(-34, -31, -8, -22, -4, -19): -19
(-35, 4, 27, 9, 3): 3
(-2, 43, -20, 32): 32
(-3, -17, 4, -32): -32
(12, -17, -37, -24): -24
(20, -11, -9, 16, 39): 39
(39, -1, -8, 14, 31): 31
(32, 34, 7, -15): -15
---
[-24  21  -4 -11 -31] yields -4
[ 26  21  -4 -40  -8] yields -4
[-34  -2  24  26 -14] yields 24
[-13  31 -15   0  19] yields -15
[ -7 -29  17 -19  34] yields 17
[-30  35   6 -23 -10] yields 6
[ 33 -31   3 -23  31] yields 3
[-18  -1  36   8  13] yields 36
---
Q: [  3  -8 -34  23 -14 -12   9]
A: 3, 9

Q: [ 41  -2  -3  23 -37  39]
A: 41, 39

Q:
[[ 25  15  17  32   2 -38]
 [ 40  24 -43 -30 -10 -37]
 [  0 -12 -22  14  12  20]]
A: 25, 20

Q:
[[  5  -8  -2  31  32]
 [ 14 -13   6  25   8]
 [ 20  27  26  -2  22]]
A: 5, 22

Q:
[[-11  16  -2   5 -38  -5]
 [ -6 -33  17 -16 -10  -9]
 [-11 -19   9  -1 -38  -1]]
A: -11, -1

Q: [-12  28 -44   7]
A: -12, 7

Q: [-20 -22 -33 -15]
A: -20, -15

Q: [-29  16  33  -2 -25]
A: -29, -25

Q: [-40  44 -17 -37  39  37 -41]
A: -40, -41
---
[[ 10   8  18   1 -13  16 -12]
 [-14  11 -15 -12   1   9 -34]
 [ 23  23  18  24 -19  17  -7]] | -12, 24

[-10 -33 -43   2 -38] | -43, 2

[-24 -32   9  -7 -19] | 9, 9

[-16  29  -3 -34   2] | -3, 29

[  6   4  -8  -5   3 -44 -14] | -5, 6

[-35  -2  20  22   4 -11   6] | 22, 22
---
[[  2   1  14 -30   2   4]
 [-13 -13  -2  -6  -2 -40]] >> -13

[[ 31  31 -27 -15]
 [-34  14  28  17]] >> 14

[[ 27 -29  -1 -31]
 [ 23 -33   3 -21]] >> -33

[[  4  20 -24  21  30   9]
 [ 16 -16  27 -12 -31  -2]] >> -16

[[-33  15   2 -42 -42]
 [ 37  29 -13  15  12]] >> 29

[[ 23 -20 -30  26  32  20 -20]
 [  6 -14 -19  18  10  11 -10]] >> -14

[[-14  -9 -14   5]
 [ 16  -4  22 -35]] >> -4

[[ 40  28 -33  11 -28]
 [-43 -28 -32  -3 -31]] >> -28

[[-22 -32   5   8 -20   9]
 [-12  -5  18   5 -11  -5]] >> -5
---
[-519  -84 -247 -436 -371  168  506] >> -371

[ 101 -452  459  910 -982  284  648] >> 101

[ 27 225 135 120 103  63] >> 103

[[36 63 48 39 47]
 [19 22 42 20 76]] >> 22

[4268 1993 1414 9448 1255] >> 1993

[39 81  9 28  3] >> 28

[238 554 582 885  77] >> 554
---
 -2   27   32  -13   17   21
-24   13   14   13    4   13
 34  -39  -44   27   28   22
→ -2

 -2  -30   -5    3   -6   10   -8
 -1    9   -8  -21  -11    9    2
 14   22    7    2  -25   16   31
→ -2

  4  -20   -4   18   -9   -3
 16  -21   -7   -7  -20  -13
 20   20   15  -38   15    1
→ 4

 14   35    5   -3  -22
 14   35    6   -3  -23
-13  -34   -7    4   22
→ 14

-20  -42   25   43
-32  -17   18   34
-34  -23   19   30
→ -20

  1  -41   12   11
-16  -14   13   14
 22    3  -12  -14
→ 1

-20   10   12    4
-12   23   32  -18
-32  -15  -35    7
→ -20
---
[ 31 -18  33   9] -> 31, 9

[-22  42  10   1   5  -8] -> -22, -8

[  2 -13  21  -5 -35] -> 2, -35

[[ 28 -24 -36  36 -22 -31]
 [-15  37 -12 -22  37  27]] -> 28, 27

[ -7   4  24 -31] -> -7, -31

[ 17 -30 -27   8  32 -20] -> 17, -20
---
[-12 -20   4  31  -2 -12] -> 31, 4

[-27 -38 -33  15  36] -> 36, 15

[ 42 -36  13  31 -28 -25 -33] -> 42, 31

[-32 -17 -11 -29] -> -11, -17

[[-22  20  -6   9   9 -10]
 [ -7  44  23  -6  -8  -4]
 [ 10 -15  -1  13 -22  -7]] -> 44, 23

[ 21  30  38 -39  -7  19  27] -> 38, 30

[-24 -19  35   2  39  37] -> 39, 37

[-25 -40 -23  -1] -> -1, -23
